(in the rows, 128 means zero)
Facts:
rumemon gize dimatum; stevim gize boplo; stidi gize luba
vufo gize mogrem; pulil gize vame; saplutrok gize ligon
floskosil gize gruklin; dravok gize groflol; vame gize mevin
boplo gize vaplok; ledror gize zonum; drustu gize sidrar
dimatum gize brepe; bazis gize traski; nufaflum gize tromu
brigran gize zokik; groflol gize robrul; traski gize nufaflum
flegebrik gize gado; godol gize megrum; zedrul gize devus
ligon gize rumemon; gredu gize kigrim; rike gize brigran
trubebas gize triskilek; mina gize reflam; kemo gize vitige
vidos gize larubrok; nilar gize klunar; sidrar gize dravok
grivel gize fliklo; rizo gize dobas; flevudri gize stidi
guskek gize skika; moro gize zoflu; brota gize flegebrik
zokik gize zistoflol; konu gize gredu; vimoplik gize treklu
mogrem gize gribun; reskudrum gize vivam; mevin gize nilar
troba gize bofos; bubok gize zedrul; stipegi gize ziral
ploflu gize fleskan; latror gize floskosil; fleskan gize labu
munis gize sorus; zoki gize lalitu; fostu gize moro
klunar gize godol; truklir gize treskono; drodral gize drustu
gado gize lare; vitok gize gabom; gabom gize gilil
gribun gize guskek; zistoflol gize plaplir; lupok gize ledror
skikik gize zogron; treklu gize buri; mesak gize sestoros
gavu gize kluflen; ziral gize figun; gima gize saplutrok
zoflu gize flevudri; benik gize mesak; molal gize stevim
vaplok gize sebil; treskono gize flamu; zivis paflu trubuflin
rumemon paflu latror; kluflen paflu megrum; febem paflu zudramur
flaviplin paflu rike; stidi paflu drafletrol; kurar paflu stiger
vufo paflu mina; pulil paflu vufo; tustom paflu godol
noge paflu drodral; mobra paflu gribun; floste paflu drigrel
saplutrok paflu stiger; menar paflu vanam; floskosil paflu stemo
ripozir paflu lalitu; dravok paflu stizu; fakla paflu godol
devus paflu flevudri; gazur paflu grotrom; bifi paflu gruklin
vitige paflu fostu; klufle paflu gromom; skalak paflu zedrul
vame paflu brepe; boplo paflu konu; lomel paflu konu
ledror paflu skinar; volu paflu liskir; drustu paflu gilil
dimatum paflu fostu; sopleflo paflu dobas; fliklo paflu zoki
bazis paflu munis; nufaflum paflu gima; travas paflu zedrul
dafa paflu rumemon; skotrir paflu molal; femok paflu drigrel
plaplir paflu trubuflin; brodravu paflu skikik; flamu paflu megrum
brigran paflu gribun; bagos paflu gesin; kebram paflu bubok
gitran paflu fostu; sastamal paflu stemo; dobas paflu gruklin
drodrebrok paflu plalo; groflol paflu skinar; drustom paflu gromom
traski paflu gribun; nopler paflu stozo; suflel paflu menar
flegebrik paflu zoki; godol paflu luzadin; plalo paflu kebram
nustife paflu munis; ligon paflu stemo; sestoros paflu gromom
gredu paflu gromom; sorus paflu brepe; rike paflu luba
trubebas paflu tromu; paplil paflu latror; robrul paflu molal
kemo paflu vimoplik; gutrikun paflu zutam; vidos paflu dobas
klege paflu munis; stizu paflu stiger; nilar paflu stizu
megrum paflu latror; sidrar paflu zedrul; zonum paflu fostu
grivel paflu luba; skalo paflu grotrom; rizo paflu brepe
flevudri paflu trubuflin; brobru paflu zuple; stukin paflu gima
guskek paflu gima; bofos paflu megrum; drutroston paflu gilil
letu paflu godol; kloniskim paflu zutam; sife paflu ziral
tibruvu paflu luba; moro paflu larubrok; ruste paflu mobra
kladeklus paflu brepe; gritrepli paflu gromom; tromu paflu klunar
stiklikun paflu lalitu; nofos paflu latror; brota paflu rike
klorulo paflu grotrom; penak paflu vimoplik; zokik paflu lupok
stibas paflu drutroston; fugrim paflu stozo; stoze paflu brigran
lalitu paflu latror; fleskom paflu liskir; vadror paflu gilil
stemo paflu larubrok; bibo paflu vufo; vimoplik paflu skinar
mogrem paflu dobas; reskudrum paflu munis; triskilek paflu liskir
mevin paflu truklir; tredabo paflu gruklin; vufe paflu zedrul
lubras paflu lalitu; troba paflu dobas; nibir paflu gugi
brepe paflu skikik; gamu paflu molal; zave paflu vufe
fligrak paflu grotrom; breflu paflu seklil; trubuflin paflu zoki
dradrem paflu bifi; dristu paflu trubuflin; skinar paflu zedrul
sebil paflu vadror; stipegi paflu zutam; ploflu paflu gribun
zalus paflu stozo; lopaka paflu kebram; fleskan paflu gribun
munis paflu klebitok; vivam paflu ploflu; dogrik paflu latror
voplas paflu drodral; gikan paflu nofos; skaplu paflu larubrok
figun paflu latror; plutrak paflu latror; klokle paflu mina
truklir paflu klunar; zogron paflu nofos; latram paflu gesin
drodral paflu stiger; maruvos paflu flevudri; gado paflu drigrel
vitok paflu bubok; diplu paflu godol; skika paflu stozo
grogrur paflu gugi; gabom paflu liskir; vumol paflu nofos
melan paflu brodravu; zistoflol paflu brigran; lupok paflu bubok
plalol paflu triskilek; kuvi paflu klunar; reflam paflu liskir
vonum paflu stiger; lare paflu brodravu; mibran paflu zutam
raskim paflu stemo; nutrik paflu vitok; mebula paflu plalo
gesin paflu luzadin; treklu paflu trubuflin; mesak paflu munis
trobiplor paflu tromu; seklil paflu mina; drafletrol paflu mina
zudramur paflu fostu; gavu paflu fostu; gromom paflu konu
nufer paflu flevudri; ziral paflu skinar; likofar paflu rike
zutam paflu gribun; figer paflu bibo; drigrel paflu larubrok
gima paflu luba; zoflu paflu plalo; legroklin paflu klunar
benik paflu plalo; stozo paflu stiger; molal paflu liskir
vaplok paflu nofos; pevek paflu rumemon; labu paflu brepe
buri paflu bibo; nostis paflu zoki; grotrom paflu gribun
tinuklin paflu bubok; treskono paflu kigrim; grepla paflu tromu
zivis fligo skika; kurar fligo zoki; kurar fligo skikik
kurar fligo zuple; floste fligo gutrikun; ripozir fligo dristu
ripozir fligo zokik; ripozir fligo rumemon; dravok fligo sife
dravok fligo dimatum; dravok fligo vanam; bifi fligo letu
bifi fligo gruklin; skalak fligo traski; skalak fligo vaplok
skalak fligo breflu; skalak fligo drafletrol; vame fligo lalitu
lomel fligo skalo; volu fligo gikan; volu fligo dimatum
plaplir fligo vimoplik; kebram fligo mibran; dobas fligo pulil
plalo fligo zave; sorus fligo femok; kemo fligo plutrak
kemo fligo seklil; klege fligo luzadin; megrum fligo drigrel
megrum fligo ziral; megrum fligo vitok; megrum fligo zutam
sidrar fligo suflel; zonum fligo stidi; klebitok fligo sestoros
flevudri fligo noge; flevudri fligo kladeklus; brobru fligo vitok
brobru fligo rumemon; brobru fligo stemo; kloniskim fligo gribun
kloniskim fligo kluflen; kloniskim fligo gavu; kloniskim fligo lare
moro fligo klorulo; ruste fligo stukin; ruste fligo nostis
ruste fligo stiger; gritrepli fligo gesin; tromu fligo letu
tromu fligo stoze; brota fligo liskir; brota fligo klufle
brota fligo skalo; stibas fligo gribun; stibas fligo rumemon
fugrim fligo skotrir; reskudrum fligo paplil; lubras fligo flaviplin
troba fligo plutrak; nibir fligo tibruvu; brepe fligo sebil
brepe fligo gesin; larubrok fligo gruklin; dradrem fligo gutrikun
stipegi fligo nilar; lopaka fligo dogrik; lopaka fligo gilil
fleskan fligo zalus; fleskan fligo devus; fleskan fligo gredu
munis fligo klufle; munis fligo vimoplik; fostu fligo menar
fostu fligo drigrel; fostu fligo tibruvu; skaplu fligo vufe
skaplu fligo femok; klokle fligo suflel; drodral fligo mobra
drodral fligo kigrim; drodral fligo nutrik; maruvos fligo nustife
gabom fligo dristu; gabom fligo saplutrok; vumol fligo legroklin
lupok fligo nutrik; plalol fligo skalo; kuvi fligo plutrak
kuvi fligo nopler; reflam fligo gazur; reflam fligo zalus
reflam fligo pevek; raskim fligo groflol; trobiplor fligo fakla
trobiplor fligo pevek; trobiplor fligo stozo; nufer fligo vitige
likofar fligo mibran; zoflu fligo gado; luba fligo gutrikun
tinuklin fligo vimoplik; grepla fligo trubebas

Known rows:
[ 94 121 170 129 129 110 187  49 161 116 125 158 156 151  91 128 115 111
 127 147 114 112  91 108  97 201 161] -> legroklin
[ 96 120 186 130 132 144 189  45 167 119 109 160 153 151  91 126 123  95
 122 142 114 105 105 109  76 199 141] -> vufo
[109 134 123 156 127 139 170 111 159 128 109 171 148 154  85 117 113 114
 132 153 126  89 104 126  96 157 186] -> boplo
[102 142 131 171 162  70 156 108 136 147 141 147 147 198  72 103 125 122
 114 130 143  86 100 112 120 144 151] -> lubras
[113 156 124 168 154 100 161  94 137 148 136 149 168 168  67 121 122 122
 119 130 141  96 112 111 105 142 163] -> trobiplor
[108 134 126 158 127 132 170 114 160 129 111 172 148 153  85 118 114 115
 131 152 124  88 108 124  95 159 188] -> tredabo
[120 150 132 157 119 124 169 100 168 123 110 150 164 141 107 114 146 120
 120 148 126  69 107 125 110 157 189] -> dristu
[106 151 114 163 161 104 153  71 136 146 141 160 170 171  63 126 120 122
 122 137 146 107 117 116  82 141 160] -> kurar
[116 142 142 172 123 144 183 130 166 146  93 148 146 146  89 121 108 118
 136 138 135  79  94 100  98 153 171] -> mibran
[118 155 140 173 157 129 167  83 141 153 123 150 165 167  66 119 130 118
 114 128 140  87 123 111  87 142 145] -> reskudrum
[116 142 148 157 125 139 184 147 159 134 107 173 146 154  85 115 104 109
 132 139 111  86 105 123 112 165 198] -> travas
[ 99 121 188 160 123 133 194  64 171 133  89 132 147 144 105 137 107 117
 136 134 118 101  76  90  99 191 135] -> grotrom
[109 139 127 153 126 134 170 112 159 130 115 171 149 153  82 116 113 115
 132 150 128  86 109 122  95 158 188] -> letu
[100 125 196 130 127 120 195  78 160 118 119 161 152 152  90 125 103 102
 128 133 104 109  88 106 117 208 181] -> vufe
[117 118 147 184 163 184 197  85 158 118 104 159 129 143  80 120 122 103
 113 133  99 125  85  89  95 220 202] -> vimoplik
[128 132 109 182 164  43 154 152 135 134 138 138 188 214  87 133 111 123
 108 142 109 105 135 120 114 144 118] -> dradrem
[104 147 133 167 161  71 157 106 136 148 144 147 148 197  70 102 124 122
 115 129 146  83  99 109 120 144 151] -> ripozir
[ 93 120 166 129 128 112 186  49 162 115 125 160 156 151  91 129 115 111
 127 150 113 115  93 110  94 201 161] -> bibo

Rows:
No name comes twice in this set of rows, the named rows included.
[114 147 117 156 118  99 163 116 163 117 120 150 166 141 110 117 141 122
 125 158 124  74  90 131 119 158 200] : devus
[109 142 130 149 125 131 172 108 158 131 117 169 150 152  81 114 113 115
 132 148 130  84 106 117  98 157 188] : suflel
[ 93 120 179 129 138 149 191  61 172 113 117 164 164 140  74 118 115  87
 132 133 116  89 108 117  76 198 129] : gima
[ 97 119 111 137 166  35 170 128 138 113 153 132 190 211 100 142 101 123
 111 147 108 120 130 112 123 150 118] : luba
[114 142 145 156 125 138 182 144 159 133 108 172 147 154  84 115 106 110
 132 140 114  86 105 122 110 163 197] : zave
[ 91 120 175 134 131  92 182  47 164 116 109 165 153 152  97 135 119 106
 125 147 109 117  89 130  92 202 175] : liskir
[122 141 122 154 124 152 165  74 147 143  97 167 142 177 101 119 116 116
 126 168 134 100  87 121 105 151 196] : dimatum
[105 129 176 133 118  99 184  47 172 113 116 133 176 138 117 125 151 119
 109 142 112  74  92 115 116 198 163] : trubuflin
[123 149 149 161 125 160 190 156 151 124 102 176 156 147  70 105 103  99
 135 131 108  89  76 130 117 174 181] : groflol
[ 90 135 172 184 161  37 146  77 149 154  86 167 165 176  90 142 134 110
 111 127 115 112  99 163  98 143 198] : plalol
[101 120 197 157 126 153 195  53 172 137  86 135 147 144 102 134 114 104
 133 131 117  96  91  92  81 193 129] : ploflu
[110 153 111 163 161 127 153  74 135 142 139 160 174 167  62 119 121 121
 125 135 148 108  98 120  87 141 146] : dravok
[107 133 119 153 129 150 171 126 162 121 111 174 152 150  79 114 110 110
 134 152 129  85 100 131  94 156 179] : ligon

Now the same elements, written a new way:
Known rows:
[164 135 104 158 160 153 140 129 178  85 127 121 160  87  81  73 106 152
 114 183 117 123 127 120 131 104 146 149 140 146  96 118] -> vidos
[172 143  93 144 174 148 134 124 158  84 105 132 172  53  78  68 124 142
 122 195 126 122 142 117 124 118 154 160 125 154  82 136] -> ligon
[163 135 104 157 159 153 140 128 178  84 128 121 159  87  80  75 106 153
 114 184 117 123 125 119 131 104 146 149 139 146  97 118] -> mesak
[146 126 113 150 153 148 142 119 176  74 108 120 147  92  72  79 115 159
 112 175 115 136 137 124 141 101 140 141 155 154  99 121] -> drustu
[203 144 114 152 157 156 130 122 187  85 123 115 161 101  70  86 116 166
 112 194 105 112 111 118 136  96 150 150 144 151 107 137] -> moro
[150 147  78 137 169 110 139 137 162  77 112 107 165 121 101  40  90 142
 122 169  93  89 154 123 131 127 111 144 149 130 101  97] -> seklil
[179 129 113 160 150 139 134 137 162  98 118 121 155 106  82  91 106 158
 131 155 100  95 128 138 132 128 150 163 122 137  97 141] -> fugrim
[171 126 130 145 210  86 133 137 169  82 164 173 146 101  84  57 113 113
 160 132  85 166 115 126  74  85 127 132 123 124  73  99] -> klufle
[155 135  95 133 122 122 161 154 163  54 114 146 135 109 117  54  76 133
 143 201 119 102 129 132 125 121 150 132 136 144  75 106] -> sife
[141 139 103 133 156 137 146 132 183  97 135 135 158  93 100  62 103 159
 119 168 106 109 129 147 132 126 143 115 129  96 107 159] -> fligrak
[153 126 107 150 155 135 148 143 163  83 126 136 162  98  97  61  91 141
 135 165 107  91 141 127 115 114 135 130 128 136  96 111] -> sestoros
[198 109 121 180 187 108 131 132 172  86 141 150 163 117  35  55 131 161
 165 156 102 168  63 131  99 107 103 166 116  95  68 141] -> plaplir
[173 124 117 160 112 157 127  63 161 132 133 124 184 135  71  98 136 173
 128 191 112 115 136 210 112 112 138 179  86 136  95 140] -> brobru
[178 112 103 182 145 146 148 137 166  83 106 124 177 113  45  53 111 178
 148 187 123 102  91 127 127 129 104 152 126 107  86 146] -> nufer
[137 141  86 137 153 123 137  86 164  98 128 113 188 137  97  43 108 134
 126 183  97 102 168 170 106 105 103 151 121 134 100  86] -> menar
[135 121 110 149 142 145 149  98 159  95 146 143 183 110  98  59  99 134
 139 182 112  91 165 164  89  96 127 127 107 142  95  89] -> tibruvu
[165 127 111 155 154 138 140 137 163  91 122 127 158 102  89  79  99 148
 133 157 101  92 137 133 122 119 144 148 124 139  97 126] -> voplas
[136 105 116 171 144 170 174 158 205  86  71 103 196  96  65  13 105  93
 156 158 133  94  90 121 107  61  79 141  99 109 100 135] -> devus

Rows:
No name comes twice in this set of rows, the named rows included.
[155 127 116 141 121 140 146 120 180  59  86 121 122 105  70  87 119 164
 117 192 119 155 120 138 161 105 155 157 159 163  85 135] : sidrar
[197 148 106 140 204  72 113 123 172  97 130 127 146 135  70  62 133 136
 140 136  72 176 101 142 114 109 114 184 133 112  80 128] : lomel
[185 152  83 142 159 114 124 128 159  98  90  98 160 120  81  67 117 160
 120 168  93 107 130 141 149 143 127 184 134 128  95 147] : brepe
[136 122 123 144 141 160 164 160 204  99  78 104 174  90 103  43 100  76
 137 136 117  95 119 132 115  61 119 147  97 132 109 133] : fakla
[109 132 119 123 147 163 169 155 228 110  87 107 174  80 114  32 105  77
 125 136 116 105 114 145 124  61 122 120  98  97 121 167] : gazur
[147 151  77 140 181 127 137 125 178  73 119 101 166 104  92  43  98 136
 106 184 102 116 148 110 135 106 119 150 159 144 101  88] : skikik
[126 120 127 144 149 164 166 163 207 100  78 100 177  84 104  44  97  57
 140 124 112  83 129 128 108  50 122 148  93 140 112 124] : zalus
[167 157  76 117 120  97 152 141 174  55  92 118 131 142 115  40  89 122
 137 207 106 127 120 149 143 120 137 170 139 140  69 109] : skinar
[217 143  85 169 172 147 132 108 194  67  96  85 194 136  19  31 129 186
 123 228 106 110  76 105 142  99  77 159 162 116 105 139] : flevudri
[155 127 105 154 159 136 145 146 157  81 128 132 159  96  97  71  87 145
 133 159 103  76 151 120 119 122 143 132 132 142  99 111] : nopler
[176 151 106 178 156 159 139 131 181 109 121 120 151 101  68  88 105 153
 113 185 128 129 120 126 139 118 154 159 150 141  92 132] : vame
[161 159  88 113 190  68 144 128 192  38 140 150 122 123 102  25 103  84
 144 199  97 207 107 124 103  72 130 159 154 146  51  64] : vimoplik

Now the same elements, written a new way:
Known rows:
[158 115 138 127 137 119  94  90 146 117 103 136 138] -> troba
[203 196  72  49 117  56 126 123 121  89  62 127  70] -> brota
[115 146 126  95 139 141 108  91 138 116 114 112 158] -> ploflu
[180 109 104 123 146 177 101  82  71 109 134  83 123] -> klunar
[107 128 161 113 118 153 109 120 111 108 112 111 130] -> gado
[132 128 143 117 126 133 109 108 125 110 113 123 129] -> vidos
[ 68 112 171 101  86 116  70  84  83 159 130 141  72] -> groflol
[121 202 151 181 121 159 104 107 141  84  72 145 133] -> ligon
[130 105 115 150 128 129 126 154 165 117 134 109  98] -> nofos
[108 126 137 130 127 151 133 154 125 150 133 119 125] -> skotrir
[107 107 147 133 146 156 156 155 109 148 107 136 125] -> nostis
[176 187  71  74 120  79 148 163 123 135  92 128  75] -> lomel
[155 121 113 136 139 110 126 121 152 145 127 147 128] -> likofar
[ 71 134 110 179 106  80 172 138  75 115 165  89 165] -> stemo
[ 91 139 122 110 145 164 128 140 141 165 130 107 156] -> mobra
[130 126 123 132 134 130 132 137 137 146 131 133 126] -> sastamal
[110 118 144 135 131 156 122 152 129 162 129 119 131] -> seklil
[ 82 132 120 161 111 104 158 144  91 127 154  99 153] -> menar

Rows:
No name comes twice in this set of rows, the named rows included.
[132 150 106  89 155 125 104  69 159 115 110 122 169] : stipegi
[ 85  98 150 148 124 176 121 184 142 137 130  84 107] : plutrak
[193 196  79  52 115  66 127 130 115  96  69 124  72] : munis
[135 136 160 120 107 127 104  88 114 126 119 123 115] : zedrul
[177 119 101 139 147  94 122 106 167 146 123 158 130] : kurar
[157 117 117 140 142 113 118 120 156 154 123 146 132] : larubrok
[ 64 147 123  98 146 182 135 149 135 166 135  93 164] : gutrikun
[137 128  70 191 122  13 167  90 113 102 158 126 172] : brobru
[157 141  78 112 166 103 122  88 184 155 124 145 165] : ruste
[ 70 129 128 158 111 120 159 154  87 129 154  92 150] : tibruvu
[ 90 140 150  94 136 169 101 108 126 119 108  96 158] : traski
[114 132 155 138 107 147 128 133 115 179 140 121 107] : vufe
[130 111 157 116 142 134 131 104 107  97  85 140 129] : flegebrik

